Below is a small trained network, with its code and all its weights. Each question gives an input and a target symbol and asks what happens when units are switched off, that is, made to give their printed mean instead of their output.

import numpy as np


def w(rows, s, z=0):
    codes = np.array(rows[::2]) - 128.0
    scale = np.full(codes.shape[1], s)
    scale[-1] = z or s
    return codes * scale


def f(y):
    return y / 2 * (1 + np.tanh(0.7978845608 * (y + 0.044715 * y**3)))


def softmax(a):
    e = np.exp(a - a.max(-1, keepdims=True))
    return e / e.sum(-1, keepdims=True)


def log_softmax(a):
    a = a - a.max(-1, keepdims=True)
    return a - np.log(np.exp(a).sum(-1, keepdims=True))


def net(x, mask):
    ids = ['βδεζηθπσφψ'.index(c) for c in x.split()]
    T = len(ids)
    res = E[ids] + P[:T]
    u = 0
    for l in range(2):
        q, k, v = (res @ M[l].T for M in (Q, K, V))
        z = softmax(np.where(np.tri(T) > 0, q @ k.T / 2**0.5, -1e9)) @ v
        res = res + np.where(mask[u], z, O[l][:, -1]) @ O[l][:, :-1]
        u += 1
        y = f(res @ A[l][:, :-1].T + A[l][:, -1])
        res = res + np.where(mask[u : u + 12], y, B[l][:, -1]) @ B[l][:, :-1]
        u += 12
    return log_softmax(res[-1] @ U[:, :-1].T + U[:, -1])


Q, K, V, O, A, B = {}, {}, {}, {}, {}, {}
E = w([
[80,135,196,52,158,157],'β',
[204,110,121,94,136,143],'δ',
[61,103,166,157,47,144],'ε',
[152,149,122,177,178,62],'ζ',
[170,87,144,131,125,76],'η',
[130,54,185,76,114,128],'θ',
[142,133,121,107,164,4],'π',
[165,109,133,144,163,219],'σ',
[42,186,201,127,147,100],'φ',
[134,174,57,153,218,88],'ψ',
],0.016)
P = w([
[157,115,144,144,105,93],'0',
[61,97,2,105,104,180],'1',
[152,100,188,156,121,112],'2',
[74,93,37,112,111,210],'3',
[148,83,212,166,136,141],'4',
[93,108,64,109,98,237],'5',
[139,77,236,165,145,153],'6',
],0.0083)
Q[0] = w([
[102,163,2,101,28,145],'0.h0',
[107,127,103,103,130,135],'0.h0',
],0.048)
K[0] = w([
[241,99,17,123,153,6],'0.h0',
[121,96,94,142,184,127],'0.h0',
],0.025)
V[0] = w([
[144,123,142,47,219,133],'0.h0',
[176,10,98,156,185,124],'0.h0',
],0.013)
O[0] = w([
[236,253,165,81,25,158,224],'0.h0',
[97,127,3,120,68,59,252],'0.h0',
],0.0066,0.0015)
A[0] = w([
[83,83,119,81,45,169,67],'0.n0',
[204,111,57,173,91,153,207],'0.n1',
[41,133,102,102,114,173,59],'0.n2',
[159,155,31,141,151,215,43],'0.n3',
[207,73,93,113,136,129,18],'0.n4',
[158,101,152,142,108,166,166],'0.n5',
[191,162,185,153,149,119,47],'0.n6',
[141,163,116,248,82,62,108],'0.n7',
[75,165,85,198,81,190,252],'0.n8',
[84,96,152,106,126,145,124],'0.n9',
[154,106,145,122,202,109,81],'0.n10',
[147,144,105,58,144,89,95],'0.n11',
],0.013,0.0037)
B[0] = w([
[146,8,154,147,124,158,204],'0.n0',
[90,97,49,182,94,87,255],'0.n1',
[148,174,207,113,123,134,182],'0.n2',
[114,88,162,32,192,206,227],'0.n3',
[99,132,164,160,75,115,153],'0.n4',
[83,127,90,152,147,95,180],'0.n5',
[162,99,118,58,122,193,197],'0.n6',
[220,136,168,120,188,129,183],'0.n7',
[93,220,128,179,174,150,238],'0.n8',
[171,172,107,162,95,144,181],'0.n9',
[130,155,165,177,90,175,178],'0.n10',
[56,163,145,123,84,141,172],'0.n11',
],0.015,0.0071)
Q[1] = w([
[108,127,53,142,193,123],'1.h0',
[146,95,81,250,64,51],'1.h0',
],0.022)
K[1] = w([
[109,75,67,69,131,208],'1.h0',
[196,123,2,135,56,38],'1.h0',
],0.021)
V[1] = w([
[137,155,124,108,34,252],'1.h0',
[152,155,123,124,116,185],'1.h0',
],0.0021)
O[1] = w([
[255,89,197,116,162,154,249],'1.h0',
[209,144,160,135,120,188,169],'1.h0',
],0.00092,0.0012)
A[1] = w([
[118,56,136,137,54,102,3],'1.n0',
[202,99,106,20,150,94,92],'1.n1',
[166,58,175,107,132,17,68],'1.n2',
[116,255,179,100,210,53,110],'1.n3',
[127,100,81,2,119,145,107],'1.n4',
[113,133,137,99,208,179,82],'1.n5',
[251,68,136,163,131,120,71],'1.n6',
[106,106,82,142,129,197,116],'1.n7',
[165,114,90,107,116,157,111],'1.n8',
[112,97,35,159,157,108,97],'1.n9',
[202,161,145,112,136,172,199],'1.n10',
[142,204,36,119,203,92,91],'1.n11',
],0.0095,0.0074)
B[1] = w([
[250,117,155,161,223,239,164],'1.n0',
[188,188,71,170,126,180,162],'1.n1',
[106,209,171,115,108,220,156],'1.n2',
[233,136,54,32,157,118,207],'1.n3',
[60,204,56,182,198,175,209],'1.n4',
[181,137,201,176,10,140,253],'1.n5',
[51,220,142,133,136,133,180],'1.n6',
[133,177,143,103,148,75,255],'1.n7',
[123,109,119,95,121,147,155],'1.n8',
[156,141,134,96,24,135,216],'1.n9',
[57,17,100,95,134,72,245],'1.n10',
[94,80,187,159,248,51,223],'1.n11',
],0.012,0.0093)
U = w([
[98,89,71,114,173,162,135],'β',
[205,81,105,165,98,109,166],'δ',
[108,84,145,254,163,104,142],'ε',
[85,163,197,82,218,123,1],'ζ',
[134,193,178,111,86,124,84],'η',
[181,92,176,117,191,177,9],'θ',
[190,134,149,58,132,117,120],'π',
[89,137,85,129,70,16,237],'σ',
[99,60,203,45,142,131,194],'φ',
[162,36,115,140,201,95,139],'ψ',
],0.006,0.0051)

Each question gives the input, a string of symbols that net reads in full, and the target symbol t.
The units are the heads (2 rows each of Q, K, V and O) and the neurons (one row each of A and B). Each row of codes is followed by its name. A weight is (code - 128) times the scale printed after its matrix; where a second scale follows, it is the last column's (O, A, B and U).
mask holds one flag per unit, layer by layer, with each layer's heads first. A switched-off unit (its flag False) gives its mean, the last column of its rows in O or B, instead of its output. The means were averaged over made-up inputs and are rounded, as every weight is.
A unit's drop is (log p(t) with every unit on - log p(t) with that unit switched off) / (log p(t) with every unit on - log p(t) with every unit switched off).
The circuit of an input: a set's keep is (log p(t) with only the set's units on - log p(t) with every unit switched off) / (log p(t) with every unit on - log p(t) with every unit switched off). Starting from the 12 units with the biggest drops (on a tie, the unit counted first), units are removed one at a time, each time the one whose removal leaves the highest keep (on an exact tie, the one counted first), for as long as the keep stays at least 0.8.
units of the circuit, in order: the units of the circuit, biggest drop first
most important unit: the unit with the biggest drop
top k neurons: the k neurons with the biggest drops, biggest first
top k neurons in layer l: the k neurons of layer l with the biggest drops, biggest first
input σ θ ε σ θ, target ε: units of the circuit, in order : (0.h0 0.n10 0.n3)
input ζ ψ ε ζ, target ψ: top 4 neurons : (1.n11 0.n7 0.n0 1.n3)
input ψ ψ φ δ φ π, target σ: top 3 neurons in layer 0 : (0.n3 0.n0 0.n11)
input φ σ φ ψ β ψ θ, target β: most important unit : 0.h0
input ψ ε ε θ, target θ: units of the circuit, in order : (1.n0 0.n0 0.n8)
input φ σ ζ, target φ: units of the circuit, in order : (0.h0 1.n10 0.n6)
input β ζ β σ π δ π, target β: top 2 neurons : (0.n6 1.n4)
input σ δ π θ π, target π: top 2 neurons : (1.n3 0.n7)
input φ ψ η, target φ: units of the circuit, in order : (0.h0 0.n6 1.n10)
input ε ψ δ β δ, target β: top 2 neurons : (0.n6 1.n4)
input θ δ θ, target θ: top 2 neurons in layer 1 : (1.n0 1.n2)
input δ δ σ ε η σ ζ, target ε: units of the circuit, in order : (0.h0 0.n10)
input φ δ δ, target φ: top 4 neurons : (0.n10 0.n6 1.n10 0.n1)
input φ ε β π η β ζ, target β: top 2 neurons in layer 1 : (1.n10 1.n1)
input φ ε η η σ δ, target β: most important unit : 0.n3
input σ σ ζ, target ζ: top 4 neurons : (0.n7 1.n6 1.n2 1.n11)
input δ φ ζ π δ σ δ, target φ: top 3 neurons : (0.n6 0.n10 1.n10)
input σ ψ ε φ ε ψ σ, target ε: top 2 neurons : (0.n10 1.n3)
input π ε ζ π π π δ, target ε: top 3 neurons in layer 0 : (0.n10 0.n3 0.n6)
input ζ ζ π, target π: most important unit : 1.n3
input ε ψ ζ, target ε: top 2 neurons : (0.n10 0.n8)
input φ π π β δ φ, target π: top 2 neurons : (1.n3 0.n1)
input π φ σ, target φ: top 3 neurons : (0.n6 1.n10 0.n10)
input δ ζ σ β φ ε η, target ε: top 2 neurons in layer 1 : (1.n3 1.n9)
input π ζ ψ θ ζ, target ζ: top 2 neurons : (0.n7 1.n6)
input δ ψ ψ β ε ψ π, target ε: top 2 neurons in layer 0 : (0.n10 0.n8)
input ψ δ ψ β ψ σ, target η: most important unit : 0.n3
